(in the rows, 128 means zero)
113	150	122	130	89	142	127	89	110	131	124	129	100	103	145	125	115	92	119	160	93	160	182	131	132	126	111	122	141	132	116	123 -> k_394
113	133	122	124	93	152	123	91	125	121	134	125	113	107	138	123	111	98	111	179	102	156	157	130	129	131	106	129	136	134	104	128 -> k_2
119	150	136	133	113	127	144	123	122	128	113	133	121	126	138	119	130	112	133	156	124	132	130	129	127	122	131	122	120	133	127	128 -> k_887
112	144	132	137	97	155	131	89	123	125	133	125	92	108	150	122	121	121	119	141	99	156	158	138	149	117	119	139	142	125	97	118 -> k_394
131	129	132	128	135	108	127	154	119	131	144	131	124	138	112	136	138	133	139	104	148	115	131	128	118	138	124	131	132	125	149	121 -> k_394
135	125	142	131	135	129	125	148	139	128	136	125	117	129	117	128	132	153	122	85	141	120	100	132	142	123	134	126	147	116	122	117 -> k_586
114	145	125	129	93	136	129	101	98	118	116	137	118	114	138	120	116	101	121	171	117	146	150	124	138	115	130	119	127	133	113	127 -> k_270
86	148	126	135	90	164	137	79	144	117	122	125	90	101	163	109	119	115	112	164	89	154	151	144	154	120	118	133	139	136	89	117 -> k_887
114	128	118	119	108	132	122	130	119	131	123	131	118	102	133	128	120	124	113	113	114	145	134	123	149	118	125	123	147	131	120	127 -> k_586
139	124	131	127	120	145	124	119	135	136	141	115	131	122	131	113	120	129	117	136	122	147	129	125	125	134	114	124	129	122	104	130 -> k_2
99	139	113	124	94	143	122	90	121	121	116	125	106	101	147	110	104	115	123	153	97	156	168	133	149	127	120	123	150	145	88	129 -> k_270
99	156	122	125	74	160	126	32	80	120	96	154	109	93	169	129	109	67	95	219	76	168	172	131	134	109	120	115	111	146	101	133 -> k_846
120	127	113	129	132	133	115	117	132	140	138	136	128	121	130	110	113	122	127	128	115	134	155	129	133	125	124	125	154	142	108	132 -> k_661
89	136	101	121	91	165	126	57	121	127	122	149	114	89	156	112	110	82	114	183	81	169	178	132	158	98	122	143	146	144	88	141 -> k_661
127	119	134	120	133	134	128	150	168	121	158	106	116	129	107	123	138	162	131	95	141	109	115	130	141	153	116	149	150	118	118	118 -> k_2
157	108	122	126	198	106	121	190	174	140	159	115	153	166	90	120	140	179	163	49	179	81	90	133	122	141	145	150	153	127	138	131 -> k_661
125	132	126	131	118	132	125	120	123	135	143	121	123	128	129	131	130	109	131	130	126	145	144	136	124	125	116	140	139	122	128	131 -> k_394
130	137	136	131	128	120	134	135	118	129	125	133	135	137	118	122	129	129	135	131	149	115	120	130	132	120	136	123	123	122	128	128 -> k_270
107	143	129	125	103	158	125	67	112	114	127	136	107	110	150	122	127	119	104	149	97	143	131	135	149	127	126	128	127	139	94	119 -> k_846
132	144	131	127	115	131	122	92	94	114	114	141	131	117	138	129	128	109	114	159	120	135	129	126	124	124	128	121	111	138	127	126 -> k_846
144	125	133	126	143	122	130	145	145	134	137	123	150	144	114	127	129	128	142	118	143	117	126	141	117	137	130	134	137	124	145	138 -> k_578
127	134	128	130	137	124	128	129	128	139	132	142	129	134	119	122	126	120	133	131	129	116	140	122	132	122	136	130	140	133	126	128 -> k_661
98	145	111	127	81	152	124	62	107	128	118	137	101	93	158	123	112	79	118	182	82	177	190	135	137	113	107	130	142	135	105	135 -> k_394
114	128	115	124	97	164	124	89	133	129	137	118	110	112	149	121	105	106	112	173	101	165	151	131	130	129	109	130	135	135	89	132 -> k_2
166	126	147	142	184	92	129	202	155	133	150	107	156	178	92	125	148	158	159	81	191	79	73	134	93	147	137	127	129	118	165	123 -> k_887
90	146	116	122	74	168	116	46	102	127	119	133	107	88	168	117	108	86	95	182	65	173	176	138	146	123	108	127	142	147	83	134 -> k_846
119	129	123	123	133	124	123	133	133	126	141	143	128	123	116	116	131	127	133	120	126	117	142	127	142	122	130	141	151	134	123	129 -> k_661
127	126	143	123	141	113	119	146	119	111	149	131	135	137	112	133	151	156	117	89	150	94	90	127	132	141	131	138	124	127	142	112 -> k_846
134	133	136	129	108	122	128	126	114	129	127	137	139	120	128	127	128	108	123	148	127	132	145	123	122	124	125	126	124	123	145	131 -> k_578
125	125	135	134	149	130	132	146	144	132	150	137	129	141	112	127	139	146	132	104	150	102	111	130	143	121	141	149	135	125	127	119 -> k_661
140	125	125	126	140	121	125	145	135	134	120	123	131	128	123	131	121	140	131	100	141	130	109	132	134	117	134	127	143	128	128	132 -> k_586
111	135	127	126	88	143	125	98	115	123	128	138	119	99	147	121	115	105	106	157	97	151	163	128	136	125	118	123	130	131	122	123 -> k_578
117	129	119	132	134	127	122	135	158	117	138	108	122	126	134	111	126	140	138	114	130	131	122	144	129	136	119	140	148	140	114	126 -> k_887
129	118	145	128	136	138	133	141	150	131	146	119	125	144	115	131	133	143	128	126	147	121	109	135	126	137	122	142	124	120	119	126 -> k_2
121	112	122	119	136	126	124	146	149	131	145	123	139	130	123	126	125	143	134	101	137	122	128	137	128	142	128	141	139	133	133	133 -> k_578
126	126	132	121	135	116	125	150	134	128	139	121	135	138	108	118	136	139	140	101	147	112	120	131	136	136	132	133	142	124	127	128 -> k_270
146	123	136	126	150	111	117	149	112	125	141	127	152	144	117	129	143	147	124	97	154	108	87	126	118	137	133	132	118	131	141	128 -> k_846
145	120	135	135	167	94	125	190	151	134	146	109	153	157	107	119	144	160	150	79	173	97	89	131	107	143	131	133	133	126	152	127 -> k_887
104	154	113	140	88	166	128	54	133	116	106	119	103	94	169	107	101	83	121	202	81	177	174	149	138	112	110	125	141	147	86	134 -> k_887
142	123	138	126	156	107	132	173	138	129	139	118	151	161	94	130	142	143	153	98	176	99	96	136	124	134	141	142	131	120	146	135 -> k_270
125	119	134	122	139	119	127	177	145	127	149	121	123	127	104	138	141	158	128	65	152	103	99	132	150	132	131	141	152	121	137	116 -> k_586
157	133	142	129	146	108	129	164	125	136	123	128	136	146	106	134	130	137	140	101	153	112	103	124	117	125	139	115	142	118	141	130 -> k_586
146	117	129	130	158	111	124	175	142	142	163	108	134	152	107	129	140	158	150	64	159	114	108	135	119	146	126	142	146	120	139	128 -> k_394
158	115	144	126	172	86	125	217	147	133	173	107	138	155	85	128	164	193	152	14	183	79	83	122	126	156	131	143	142	109	160	112 -> k_394
113	132	123	122	98	130	123	119	118	126	135	136	128	107	133	124	121	110	117	143	107	138	161	127	131	135	118	126	142	131	135	127 -> k_578
136	130	135	127	138	114	121	122	101	123	126	139	147	139	125	136	138	120	120	135	144	117	102	127	114	124	132	130	108	133	143	131 -> k_846
126	134	125	122	115	119	127	145	116	132	123	133	125	115	115	142	125	110	124	123	134	126	133	122	133	125	128	122	142	127	146	125 -> k_586
119	138	118	132	91	158	117	91	119	132	118	122	100	95	152	122	100	105	106	147	91	170	158	131	143	114	117	113	154	134	93	124 -> k_586
100	157	121	126	69	152	130	73	101	115	110	136	104	97	151	116	109	83	117	194	89	163	177	131	149	111	121	124	139	136	95	129 -> k_270
125	125	135	125	114	138	121	130	144	130	146	122	125	121	126	120	129	128	119	116	118	127	146	135	132	138	118	135	145	120	131	123 -> k_578
126	132	133	122	115	127	132	120	122	129	128	134	129	129	120	131	126	112	127	161	129	133	137	124	117	135	118	126	125	127	126	132 -> k_2
100	143	117	121	77	157	128	70	105	125	104	142	101	86	153	126	107	83	106	175	81	175	166	129	154	104	121	118	149	136	98	133 -> k_586
94	148	125	129	72	161	127	75	116	123	139	126	83	87	153	117	121	105	104	146	78	168	180	132	158	124	107	134	152	126	94	113 -> k_394
146	127	127	130	141	125	124	151	135	129	141	107	144	146	116	116	127	142	142	103	154	127	107	133	129	131	136	134	139	124	117	133 -> k_270
101	149	121	133	94	136	133	89	117	113	108	136	112	104	156	117	119	94	121	186	105	151	153	133	133	112	121	127	124	143	113	128 -> k_887
107	144	137	129	100	150	130	105	127	119	129	126	105	114	138	109	122	135	118	132	107	137	143	134	159	121	130	130	142	124	90	117 -> k_270
95	148	115	126	54	167	129	43	98	128	103	148	107	75	174	117	97	64	95	216	61	186	203	126	142	111	112	111	127	141	101	133 -> k_578
134	143	135	138	116	122	128	114	103	129	127	136	117	126	137	128	127	121	129	137	126	140	140	126	123	117	124	123	126	123	125	123 -> k_394
137	137	127	126	120	125	131	132	118	133	109	133	125	119	126	136	119	113	129	134	131	137	131	128	130	112	132	121	135	128	134	134 -> k_586
115	115	108	128	147	139	118	123	152	143	143	129	134	126	132	116	118	135	130	112	128	129	136	137	140	116	127	147	147	137	110	136 -> k_661
---
111	132	135	128	108	126	110	119	136	128	129	119	98	110	96	126	130	107	132	133	145	115	144	112	132	125	139	140	114	132	101	97 -> k_538
143	135	124	95	115	167	152	127	133	88	186	98	125	134	122	162	147	128	76	132	124	99	113	76	94	108	158	153	70	134	131	103 -> k_538
124	111	128	125	147	148	140	127	129	120	133	146	141	139	111	124	106	138	116	126	130	134	136	110	137	147	131	121	148	128	136	129 -> k_298
113	154	102	153	153	82	149	147	167	122	94	152	140	155	112	115	69	156	93	178	132	124	140	99	210	112	115	75	170	90	224	103 -> k_298
120	106	132	122	123	128	127	93	110	127	136	139	142	112	106	138	130	133	129	95	133	152	126	133	136	133	155	144	155	125	117	131 -> k_873
132	118	130	142	117	105	130	119	145	122	137	134	121	123	104	136	121	111	126	125	127	136	124	118	157	146	141	123	125	117	129	120 -> k_538
153	122	128	129	139	118	108	132	128	133	118	139	135	123	124	120	110	135	121	140	128	143	126	123	121	139	121	122	142	141	117	134 -> k_943
117	171	138	94	149	77	94	118	158	150	93	93	50	144	122	109	108	127	123	185	132	78	141	140	111	74	146	123	103	90	187	110 -> k_43
163	131	92	141	154	103	128	139	123	142	146	101	93	102	179	87	165	141	149	125	95	123	146	121	76	115	125	114	111	107	137	86 -> k_943
110	120	142	105	134	161	85	120	124	96	150	120	134	128	106	109	133	127	138	111	175	166	112	124	131	150	124	126	156	131	130	147 -> k_78
113	127	115	134	131	123	124	113	137	124	119	143	154	116	118	130	113	127	124	135	133	146	134	127	135	133	116	119	151	121	118	117 -> k_78
139	135	104	130	116	110	130	142	100	151	140	123	122	120	134	137	142	143	164	170	141	159	143	140	147	123	139	77	167	150	149	117 -> k_511
149	155	90	134	93	132	149	151	111	155	128	65	88	123	125	133	129	99	126	73	142	131	164	149	169	127	147	132	118	135	110	89 -> k_511
152	152	106	113	115	154	117	128	98	107	166	107	117	131	150	125	141	125	173	87	110	95	130	163	78	136	127	160	94	137	131	108 -> k_511
165	87	116	162	152	135	150	137	147	101	122	132	206	154	123	165	88	101	93	120	148	156	78	90	152	123	106	136	123	135	154	148 -> k_943
128	118	125	125	140	134	130	132	132	113	124	141	132	134	118	129	140	115	127	128	120	126	138	125	113	140	119	130	145	120	126	115 -> k_58
116	125	112	128	133	128	129	122	131	130	124	144	141	127	126	126	112	129	136	141	119	135	148	121	129	140	117	119	151	139	109	122 -> k_298
114	117	97	138	130	103	98	148	133	129	122	127	119	136	115	118	164	98	149	168	131	114	161	85	158	130	79	98	104	117	131	94 -> k_538
102	112	124	124	124	142	130	133	135	134	128	128	136	121	116	104	122	100	129	114	138	130	140	133	132	127	117	115	140	109	123	139 -> k_43
133	133	115	137	128	132	115	120	129	120	129	145	146	124	123	130	119	126	134	120	134	130	124	129	124	137	128	127	135	126	108	111 -> k_78
97	151	168	115	152	161	128	125	145	154	98	145	155	115	121	117	90	222	132	196	146	127	85	99	124	105	171	122	170	152	189	142 -> k_298
134	160	122	119	113	117	119	116	141	116	130	126	137	114	116	121	101	141	113	110	123	145	92	123	131	141	143	138	140	133	135	109 -> k_78
109	134	111	130	122	115	107	135	135	119	144	138	135	129	111	110	115	138	127	138	144	129	129	113	163	140	120	95	142	121	119	106 -> k_78
97	162	129	141	116	144	111	142	132	122	128	136	138	139	82	121	97	61	110	104	172	75	175	158	169	99	87	145	147	136	121	95 -> k_298
119	128	115	126	126	134	118	135	138	115	135	129	145	119	121	121	128	123	124	128	124	128	135	128	163	139	122	129	135	120	126	138 -> k_538
164	132	131	125	144	142	112	128	125	138	127	141	150	127	127	135	99	138	130	121	107	128	125	147	131	136	137	147	147	150	109	140 -> k_943
221	106	90	140	207	111	138	125	146	156	124	138	178	145	168	148	107	118	133	159	75	145	101	157	147	108	149	145	148	151	105	172 -> k_943
164	153	134	69	165	161	118	142	148	133	140	93	98	136	122	77	148	115	119	131	127	148	99	127	96	111	144	145	132	130	167	147 -> k_43
116	120	98	107	131	124	131	119	130	104	134	136	144	128	117	112	115	170	106	111	122	132	134	107	156	134	135	124	128	112	144	124 -> k_873
125	122	126	144	128	120	139	119	121	109	144	138	143	129	130	127	109	135	148	137	131	137	103	134	122	142	143	115	148	112	144	129 -> k_511
142	124	137	126	116	99	128	94	138	147	93	142	105	98	117	156	118	124	124	137	122	189	166	166	147	160	166	122	180	119	93	163 -> k_538
117	133	114	139	122	140	132	118	118	123	122	125	121	124	125	119	135	136	142	125	139	145	159	139	141	136	132	111	156	101	146	120 -> k_511
121	147	130	126	131	137	115	112	136	134	124	128	131	125	104	133	108	136	113	125	133	123	129	126	152	121	150	136	144	122	123	107 -> k_78
122	114	134	135	140	144	139	119	117	135	125	126	133	118	121	121	128	128	153	135	135	138	128	138	104	136	133	132	140	122	131	124 -> k_511
164	139	93	111	130	150	99	136	115	152	94	91	107	128	137	107	169	108	167	101	130	130	106	101	89	93	112	154	83	151	174	106 -> k_43
110	136	122	114	64	102	105	108	123	100	138	124	92	136	77	153	90	144	148	62	178	148	160	133	166	146	134	122	120	140	169	95 -> k_873
71	134	132	115	132	154	121	128	158	148	131	129	142	94	133	90	126	199	156	156	92	99	146	120	148	146	135	125	124	116	116	130 -> k_538
87	155	140	129	81	172	100	162	118	135	118	122	117	162	63	167	129	117	116	125	174	108	193	96	242	119	135	98	171	136	135	82 -> k_58
153	100	150	131	115	119	96	119	92	139	163	159	70	98	126	80	173	120	187	131	166	163	97	120	57	136	187	83	159	135	107	127 -> k_43
130	107	118	140	159	103	110	126	115	139	78	149	123	105	134	151	110	116	140	180	130	167	166	152	152	128	141	108	196	108	123	146 -> k_538
142	134	123	131	135	107	114	142	135	138	120	132	123	124	127	108	116	151	114	142	129	135	146	125	145	137	118	99	144	121	144	126 -> k_943
121	121	112	131	119	150	135	103	137	135	116	138	149	110	143	115	120	142	149	106	104	146	113	128	122	122	153	133	144	115	129	146 -> k_43
107	128	164	155	91	99	149	128	111	144	143	122	138	102	129	144	96	123	180	123	137	138	82	151	87	158	144	125	141	135	128	105 -> k_511
85	137	94	66	76	164	97	98	102	62	139	139	145	117	143	151	94	182	100	128	123	136	146	127	113	113	141	113	145	134	150	168 -> k_43
138	109	120	118	134	165	151	115	124	149	120	154	172	122	118	140	122	104	117	121	93	144	133	134	127	128	137	137	157	130	100	151 -> k_43
108	180	107	70	106	158	111	108	142	105	106	103	113	128	153	149	172	187	143	137	96	147	181	127	91	127	110	137	135	123	189	121 -> k_58
166	132	117	128	148	115	114	142	136	125	126	135	125	132	133	111	116	149	111	136	134	137	135	129	133	131	126	107	138	125	151	135 -> k_943
127	133	116	132	103	122	133	133	120	96	131	147	126	127	126	138	135	142	116	115	123	147	136	115	134	149	139	101	165	112	150	109 -> k_58
160	155	122	127	126	113	98	161	154	82	114	81	103	169	126	100	89	148	83	81	136	128	81	63	166	166	126	132	87	88	184	111 -> k_943
122	120	121	139	133	124	115	129	136	119	131	131	131	120	117	124	129	107	126	130	137	122	140	134	160	130	132	127	135	112	121	134 -> k_538
117	111	119	127	139	122	128	119	125	125	111	140	143	121	115	127	119	127	129	116	141	135	143	130	129	130	123	136	138	115	116	121 -> k_873
79	112	168	138	121	135	113	90	133	151	128	147	110	113	76	108	104	119	174	107	131	164	156	135	158	169	136	127	194	128	112	116 -> k_298
87	173	150	99	153	139	89	135	128	167	156	127	126	108	131	65	153	108	179	140	83	105	171	192	130	149	98	137	195	126	95	130 -> k_298
135	141	104	118	103	79	134	112	128	121	117	82	98	115	140	141	124	103	132	88	113	176	120	111	119	148	146	145	132	111	104	90 -> k_873
126	131	116	145	129	124	119	114	134	112	147	139	142	131	134	132	137	131	143	124	132	141	126	119	135	134	132	108	143	102	134	110 -> k_78
221	134	76	152	118	105	133	161	108	118	117	113	181	134	188	199	110	100	169	83	114	114	60	158	104	120	123	172	70	173	158	135 -> k_538
121	116	127	125	125	138	123	120	119	114	128	141	133	126	124	141	159	115	130	124	128	128	148	132	106	135	122	125	146	122	118	123 -> k_58
88	124	120	120	117	158	119	125	140	126	121	133	152	117	127	95	134	121	134	121	128	140	136	119	138	129	113	113	151	105	123	149 -> k_43
97	155	121	96	125	167	83	126	138	94	133	97	104	106	140	73	169	176	104	155	194	133	107	76	82	106	144	116	113	124	112	125 -> k_78
94	119	123	119	118	140	125	130	138	132	119	131	130	117	114	93	119	115	122	120	129	139	142	121	141	137	122	108	151	102	118	139 -> k_43
